Below are the code and all the weights of a small trained network. Each question names an input and a class and asks about switching units off, where a switched-off unit gives its printed mean instead of its output.

import numpy as np


def w(rows, s, z=0):
    codes = np.array(rows[::2]) - 128.0
    scale = np.full(codes.shape[1], s)
    scale[-1] = z or s
    return codes * scale


def norm(h):
    return h / np.sqrt((h * h).mean(-1, keepdims=True) + 1e-5)


def f(y):
    return np.maximum(y, 0)


def log_softmax(a):
    a = a - a.max(-1, keepdims=True)
    return a - np.log(np.exp(a).sum(-1, keepdims=True))


def net(x, mask):
    res = np.array(x, float).reshape(1, 6) / 4 @ E
    u = 0
    for l in range(2):
        y = f(norm(res) @ A[l][:, :-1].T + A[l][:, -1])
        res = res + np.where(mask[u : u + 10], y, B[l][:, -1]) @ B[l][:, :-1]
        u += 10
    return log_softmax(norm(res)[-1] @ U[:, :-1].T + U[:, -1])


A, B = {}, {}
E = w([
[2,194,141,42],'x0',
[109,173,244,219],'x1',
[133,131,124,125],'x2',
[127,125,125,130],'x3',
[11,154,14,163],'x4',
[114,93,139,149],'x5',
],0.0078)
A[0] = w([
[125,122,124,185,2],'L0N0',
[107,173,188,158,182],'L0N1',
[159,138,147,172,102],'L0N2',
[116,177,153,194,21],'L0N3',
[145,185,218,151,114],'L0N4',
[99,108,190,8,59],'L0N5',
[140,139,128,168,49],'L0N6',
[153,79,89,175,92],'L0N7',
[114,161,165,158,25],'L0N8',
[145,83,121,66,123],'L0N9',
],0.013,0.0041)
B[0] = w([
[97,219,168,149,149],'L0N0',
[178,44,50,159,244],'L0N1',
[144,176,165,130,197],'L0N2',
[60,223,203,65,179],'L0N3',
[190,22,49,166,254],'L0N4',
[198,201,254,91,225],'L0N5',
[110,221,153,99,149],'L0N6',
[198,147,121,75,218],'L0N7',
[106,110,108,78,158],'L0N8',
[102,184,198,153,207],'L0N9',
],0.0077,0.005)
A[1] = w([
[103,214,144,250,98],'L1N0',
[129,193,141,215,28],'L1N1',
[230,67,1,205,153],'L1N2',
[117,175,151,65,195],'L1N3',
[104,55,119,143,22],'L1N4',
[91,193,112,240,125],'L1N5',
[119,33,130,198,100],'L1N6',
[202,44,185,131,139],'L1N7',
[8,138,80,145,253],'L1N8',
[246,103,144,129,103],'L1N9',
],0.0095,0.0036)
B[1] = w([
[201,227,246,138,162],'L1N0',
[186,125,201,49,144],'L1N1',
[114,160,203,237,254],'L1N2',
[101,23,163,215,171],'L1N3',
[36,31,20,35,134],'L1N4',
[183,126,190,113,167],'L1N5',
[149,189,64,143,161],'L1N6',
[2,188,74,77,225],'L1N7',
[189,58,54,162,206],'L1N8',
[15,64,13,55,235],'L1N9',
],0.0072,0.0091)
U = w([
[38,51,75,5,167],'0',
[118,95,94,198,7],'1',
[154,171,218,49,250],'2',
],0.012,0.0016)

Each question gives the input, the list of numbers given to net, and the class t.
The units are the neurons (one row each of A and B). Each row of codes is followed by its name. A weight is (code - 128) times the scale printed after its matrix; where a second scale follows, it is the last column's (A, B and U).
mask holds one flag per neuron, layer by layer. A switched-off neuron (its flag False) gives its mean, the last column of its row in B, instead of its output. The means were averaged over made-up inputs and are rounded, as every weight is.
A unit's drop is (log p(t) with every unit on - log p(t) with that unit switched off) / (log p(t) with every unit on - log p(t) with every unit switched off).
The circuit of an input: a set's keep is (log p(t) with only the set's units on - log p(t) with every unit switched off) / (log p(t) with every unit on - log p(t) with every unit switched off). Starting from the 12 units with the biggest drops (on a tie, the unit counted first), units are removed one at a time, each time the one whose removal leaves the highest keep (on an exact tie, the one counted first), for as long as the keep stays at least 0.8.
circuit, biggest first: the units of the circuit, biggest drop first
most important unit: the unit with the biggest drop
k most important neurons: the k neurons with the biggest drops, biggest first
k most important neurons of layer l: the k neurons of layer l with the biggest drops, biggest first
drop when u is switched off: that unit's drop, to one decimal
input [8,1,-7,5,6,7], class 1: circuit, biggest first -> (L1N9 L1N8)
input [2,8,2,7,-7,-5], class 0: 2 most important neurons -> (L1N9 L1N7)
input [0,-6,-6,-4,5,-8], class 1: circuit, biggest first -> (L1N9 L1N7)
input [-1,4,4,0,-4,2], class 1: most important neuron of layer 1 -> (L1N2)
input [-8,-6,-1,-2,-7,-2], class 0: circuit, biggest first -> (L1N9 L1N7)
input [1,-4,8,0,-2,-6], class 2: 2 most important neurons -> (L0N4 L0N9)
input [-8,-3,-8,7,-6,-7], class 0: 2 most important neurons of layer 1 -> (L1N9 L1N7)
input [8,7,2,-3,4,6], class 1: circuit, biggest first -> (L1N8 L1N9 L0N1)
input [-2,-8,-3,5,3,3], class 1: circuit, biggest first -> (L1N9 L1N2)
input [5,8,2,0,1,-1], class 1: 3 most important neurons -> (L0N1 L0N4 L1N9)
input [-7,6,6,0,-6,-7], class 1: circuit, biggest first -> (L0N4 L1N9 L0N5)
input [2,-3,-8,5,0,-3], class 2: 3 most important neurons -> (L0N5 L1N9 L0N4)
input [3,0,-4,7,0,5], class 2: 2 most important neurons of layer 1 -> (L1N9 L1N8)
input [-1,7,-3,-1,-3,-7], class 1: most important unit -> L0N4
input [7,4,2,1,3,5], class 1: 3 most important neurons -> (L1N9 L1N8 L1N7)
input [8,7,7,5,-2,3], class 0: 2 most important neurons -> (L0N4 L0N1)
input [3,8,-4,-1,2,-5], class 1: 2 most important neurons -> (L0N1 L0N4)
input [5,-4,-2,-8,0,-3], class 2: 2 most important neurons -> (L0N5 L1N9)
input [1,-3,2,8,0,-5], class 2: 4 most important neurons -> (L0N4 L1N9 L0N1 L0N9)
input [-1,-2,-1,-7,-3,-5], class 0: most important neuron of layer 0 -> (L0N3)
input [8,5,-5,2,-7,4], class 0: 2 most important neurons of layer 0 -> (L0N4 L0N1)
input [-2,7,-8,2,7,-3], class 2: 2 most important neurons -> (L1N0 L0N3)
input [1,2,4,5,-1,-8], class 0: 3 most important neurons of layer 1 -> (L1N9 L1N7 L1N0)
input [2,8,2,2,-7,6], class 0: 2 most important neurons of layer 0 -> (L0N8 L0N3)
input [-1,4,-1,-6,-6,-2], class 1: 3 most important neurons -> (L0N4 L1N2 L0N1)
input [5,-7,1,0,-2,7], class 2: 2 most important neurons -> (L0N5 L1N9)
input [-2,-4,-8,6,-5,-8], class 0: circuit, biggest first -> (L1N9)
input [-8,-2,4,-2,0,2], class 0: drop when L1N7 is switched off -> 0.9
